Below are the code and all the weights of a small trained network. Each question names an input and a class and asks about switching units off, where a switched-off unit gives its printed mean instead of its output.

import numpy as np


def w(rows, s, z=0):
    codes = np.array(rows[::2]) - 128.0
    scale = np.full(codes.shape[1], s)
    scale[-1] = z or s
    return codes * scale


def f(y):
    return y / 2 * (1 + np.tanh(0.7978845608 * (y + 0.044715 * y**3)))


def log_softmax(a):
    a = a - a.max(-1, keepdims=True)
    return a - np.log(np.exp(a).sum(-1, keepdims=True))


def net(x, mask):
    res = np.array(x, float).reshape(1, 7) / 4 @ E
    y = f(res @ A[0][:, :-1].T + A[0][:, -1])
    res = res + np.where(mask, y, B[0][:, -1]) @ B[0][:, :-1]
    return log_softmax(res[-1] @ U[:, :-1].T + U[:, -1])


A, B = {}, {}
E = w([
[205,115,168,165,180,190,192,49,209,199,96,98],'x0',
[53,239,115,142,177,106,196,220,197,232,166,175],'x1',
[124,165,35,182,183,255,105,149,65,115,52,173],'x2',
[143,142,124,136,124,122,125,142,137,119,128,114],'x3',
[139,143,114,133,94,132,103,127,143,143,138,122],'x4',
[141,137,122,149,117,105,123,117,116,137,129,141],'x5',
[122,116,126,110,144,143,134,127,121,134,141,132],'x6',
],0.0078)
A[0] = w([
[195,140,144,127,132,166,165,114,149,163,133,128,38],'N0',
[12,240,101,159,200,90,195,242,216,247,191,179,6],'N1',
[21,159,51,106,112,54,82,244,67,83,200,180,124],'N2',
[190,108,177,193,173,192,207,105,213,221,104,133,139],'N3',
[101,113,239,62,88,1,161,119,218,171,235,100,121],'N4',
[49,161,106,112,98,93,88,181,114,56,161,161,138],'N5',
[189,168,154,162,163,168,200,76,209,188,118,121,127],'N6',
[48,160,111,94,73,141,113,126,131,91,140,139,37],'N7',
[95,179,23,184,200,231,105,172,100,149,57,178,108],'N8',
],0.0052,0.0019)
B[0] = w([
[124,141,154,143,149,137,119,146,152,134,76,79,143],'N0',
[144,27,97,166,235,75,21,3,220,12,160,121,254],'N1',
[55,166,213,30,142,121,125,101,74,235,57,66,220],'N2',
[75,161,206,82,141,70,146,177,46,141,11,86,213],'N3',
[196,162,74,229,40,222,228,209,125,87,230,222,225],'N4',
[104,162,182,86,119,96,118,175,99,189,123,67,179],'N5',
[80,131,170,78,148,80,103,124,49,211,53,57,196],'N6',
[144,106,166,138,99,94,133,136,142,150,119,112,139],'N7',
[195,154,95,225,39,252,208,166,140,115,213,224,233],'N8',
],0.0062,0.0092)
U = w([
[157,169,98,158,84,171,224,201,128,139,166,181,225],'0',
[93,171,174,61,124,89,121,144,107,246,60,69,171],'1',
[145,50,110,129,141,98,22,19,153,29,130,114,3],'2',
],0.012,0.0018)

Each question gives the input, the list of numbers given to net, and the class t.
The units are the neurons (one row each of A and B). Each row of codes is followed by its name. A weight is (code - 128) times the scale printed after its matrix; where a second scale follows, it is the last column's (A, B and U).
mask holds one flag per neuron, in row order. A switched-off neuron (its flag False) gives its mean, the last column of its row in B, instead of its output. The means were averaged over made-up inputs and are rounded, as every weight is.
A unit's drop is (log p(t) with every unit on - log p(t) with that unit switched off) / (log p(t) with every unit on - log p(t) with every unit switched off).
The circuit of an input: a set's keep is (log p(t) with only the set's units on - log p(t) with every unit switched off) / (log p(t) with every unit on - log p(t) with every unit switched off). Starting from all 9 units, units are removed one at a time, each time the one whose removal leaves the highest keep (on an exact tie, the one counted first), for as long as the keep stays at least 0.8.
units of the circuit, in order: the units of the circuit, biggest drop first
top k neurons: the k neurons with the biggest drops, biggest first
drop when u is switched off: that unit's drop, to one decimal
input [-8,0,6,-6,5,-6,-3], class 1: units of the circuit, in order => [N2]
input [-4,-4,-5,-4,-3,-1,2], class 0: units of the circuit, in order => [N1 N4]
input [1,-6,-8,3,-8,0,2], class 0: top 2 neurons => [N4 N1]
input [7,-3,-5,0,6,8,4], class 1: top 3 neurons => [N8 N6 N3]
input [-1,-6,7,2,-1,-4,-5], class 0: top 2 neurons => [N1 N8]
input [8,2,-8,-4,6,-2,0], class 0: top 2 neurons => [N4 N2]
input [-4,-5,5,-7,-8,-1,8], class 0: top 2 neurons => [N1 N8]
input [-5,0,-3,6,-6,7,-8], class 1: top 2 neurons => [N8 N2]
input [-6,2,5,7,-4,-8,1], class 1: top 2 neurons => [N2 N4]
input [-4,-3,-2,-4,-7,-6,-6], class 1: top 2 neurons => [N1 N8]
input [5,6,-3,-4,-8,-3,-5], class 2: top 2 neurons => [N1 N2]
input [0,-7,-8,-2,7,2,-2], class 0: top 2 neurons => [N4 N1]
input [1,-4,-4,-4,8,7,-6], class 0: drop when N1 is switched off => 1.4
input [-8,-1,-1,2,4,-3,-1], class 1: drop when N7 is switched off => 0.0
input [-4,7,0,-4,-8,-7,-7], class 2: units of the circuit, in order => [N1]
input [1,0,-4,-3,1,-7,-8], class 0: drop when N1 is switched off => 0.2
